Below is a small trained network, with its code and all its weights. Each question gives an input and a class and asks what happens when units are switched off, that is, made to give their printed mean instead of their output.

import numpy as np


def w(rows, s, z=0):
    codes = np.array(rows[::2]) - 128.0
    scale = np.full(codes.shape[1], s)
    scale[-1] = z or s
    return codes * scale


def f(y):
    return y / 2 * (1 + np.tanh(0.7978845608 * (y + 0.044715 * y**3)))


def log_softmax(a):
    a = a - a.max(-1, keepdims=True)
    return a - np.log(np.exp(a).sum(-1, keepdims=True))


def net(x, mask):
    res = np.array(x, float).reshape(1, 6) / 4 @ E
    y = f(res @ A[0][:, :-1].T + A[0][:, -1])
    res = res + np.where(mask, y, B[0][:, -1]) @ B[0][:, :-1]
    return log_softmax(res[-1] @ U[:, :-1].T + U[:, -1])


A, B = {}, {}
E = w([
[41,127,189],'x0',
[91,175,60],'x1',
[128,128,129],'x2',
[93,6,36],'x3',
[128,128,128],'x4',
[129,127,130],'x5',
],0.019)
A[0] = w([
[39,1,51,106],'N0',
[162,95,188,178],'N1',
[57,126,163,192],'N2',
[114,176,159,136],'N3',
[83,161,129,58],'N4',
[119,202,127,136],'N5',
[189,221,176,229],'N6',
[11,117,185,196],'N7',
[192,191,180,172],'N8',
[88,48,145,8],'N9',
[178,149,183,150],'N10',
[167,105,46,110],'N11',
[96,139,158,133],'N12',
[166,77,181,222],'N13',
[91,179,78,182],'N14',
[50,39,77,63],'N15',
[140,7,114,130],'N16',
[168,89,86,120],'N17',
[133,173,209,93],'N18',
[118,196,124,114],'N19',
[128,145,195,39],'N20',
[164,51,179,186],'N21',
[72,201,54,202],'N22',
[101,129,101,110],'N23',
],0.015,0.012)
B[0] = w([
[150,110,36,254],'N0',
[121,157,87,177],'N1',
[93,152,134,183],'N2',
[121,116,153,168],'N3',
[140,159,149,139],'N4',
[138,123,187,166],'N5',
[138,253,133,229],'N6',
[85,173,120,211],'N7',
[157,203,79,206],'N8',
[109,136,82,160],'N9',
[150,188,98,181],'N10',
[138,91,129,176],'N11',
[127,124,140,153],'N12',
[89,127,106,188],'N13',
[155,126,163,167],'N14',
[162,161,48,209],'N15',
[98,60,129,208],'N16',
[128,80,161,165],'N17',
[94,157,146,189],'N18',
[130,98,174,157],'N19',
[80,139,127,159],'N20',
[101,99,154,185],'N21',
[181,128,169,186],'N22',
[140,137,118,143],'N23',
],0.017,0.031)
U = w([
[162,164,73,255],'0',
[111,32,130,184],'1',
[229,148,181,57],'2',
[223,63,126,130],'3',
[81,161,156,71],'4',
[67,104,87,28],'5',
[110,143,254,136],'6',
],0.015,0.0099)

Each question gives the input, the list of numbers given to net, and the class t.
The units are the neurons (one row each of A and B). Each row of codes is followed by its name. A weight is (code - 128) times the scale printed after its matrix; where a second scale follows, it is the last column's (A, B and U).
mask holds one flag per neuron, in row order. A switched-off neuron (its flag False) gives its mean, the last column of its row in B, instead of its output. The means were averaged over made-up inputs and are rounded, as every weight is.
A unit's drop is (log p(t) with every unit on - log p(t) with that unit switched off) / (log p(t) with every unit on - log p(t) with every unit switched off).
The circuit of an input: a set's keep is (log p(t) with only the set's units on - log p(t) with every unit switched off) / (log p(t) with every unit on - log p(t) with every unit switched off). Starting from the 12 units with the biggest drops (on a tie, the unit counted first), units are removed one at a time, each time the one whose removal leaves the highest keep (on an exact tie, the one counted first), for as long as the keep stays at least 0.8.
circuit, biggest first: the units of the circuit, biggest drop first
k most important neurons: the k neurons with the biggest drops, biggest first
drop when u is switched off: that unit's drop, to one decimal
input [4,-2,-6,7,-3,6], class 5: circuit, biggest first	[N16]
input [-1,-7,-3,7,6,-6], class 1: 2 most important neurons	[N16, N6]
input [4,0,4,1,0,2], class 5: 3 most important neurons	[N6, N8, N10]
input [-2,1,1,8,7,7], class 3: 2 most important neurons	[N15, N0]
input [0,8,1,-7,-8,-6], class 2: 2 most important neurons	[N8, N22]
input [0,-3,0,6,4,6], class 1: 2 most important neurons	[N6, N16]
input [0,-2,8,4,-7,-2], class 1: 2 most important neurons	[N6, N8]
input [0,2,7,4,2,1], class 3: 2 most important neurons	[N6, N8]
input [-1,2,-2,8,-7,-6], class 3: 2 most important neurons	[N15, N6]
input [4,0,-3,5,4,0], class 5: 4 most important neurons	[N6, N8, N16, N10]
input [1,0,-8,-4,2,7], class 4: 2 most important neurons	[N0, N15]
input [3,1,4,-1,-2,-2], class 6: drop when N0 is switched off	0.3
input [-6,-1,8,8,4,7], class 1: drop when N16 is switched off	0.2
input [0,6,-4,-6,-4,-8], class 2: most important neuron	[N8]
input [2,6,-2,-5,7,6], class 6: drop when N0 is switched off	0.1
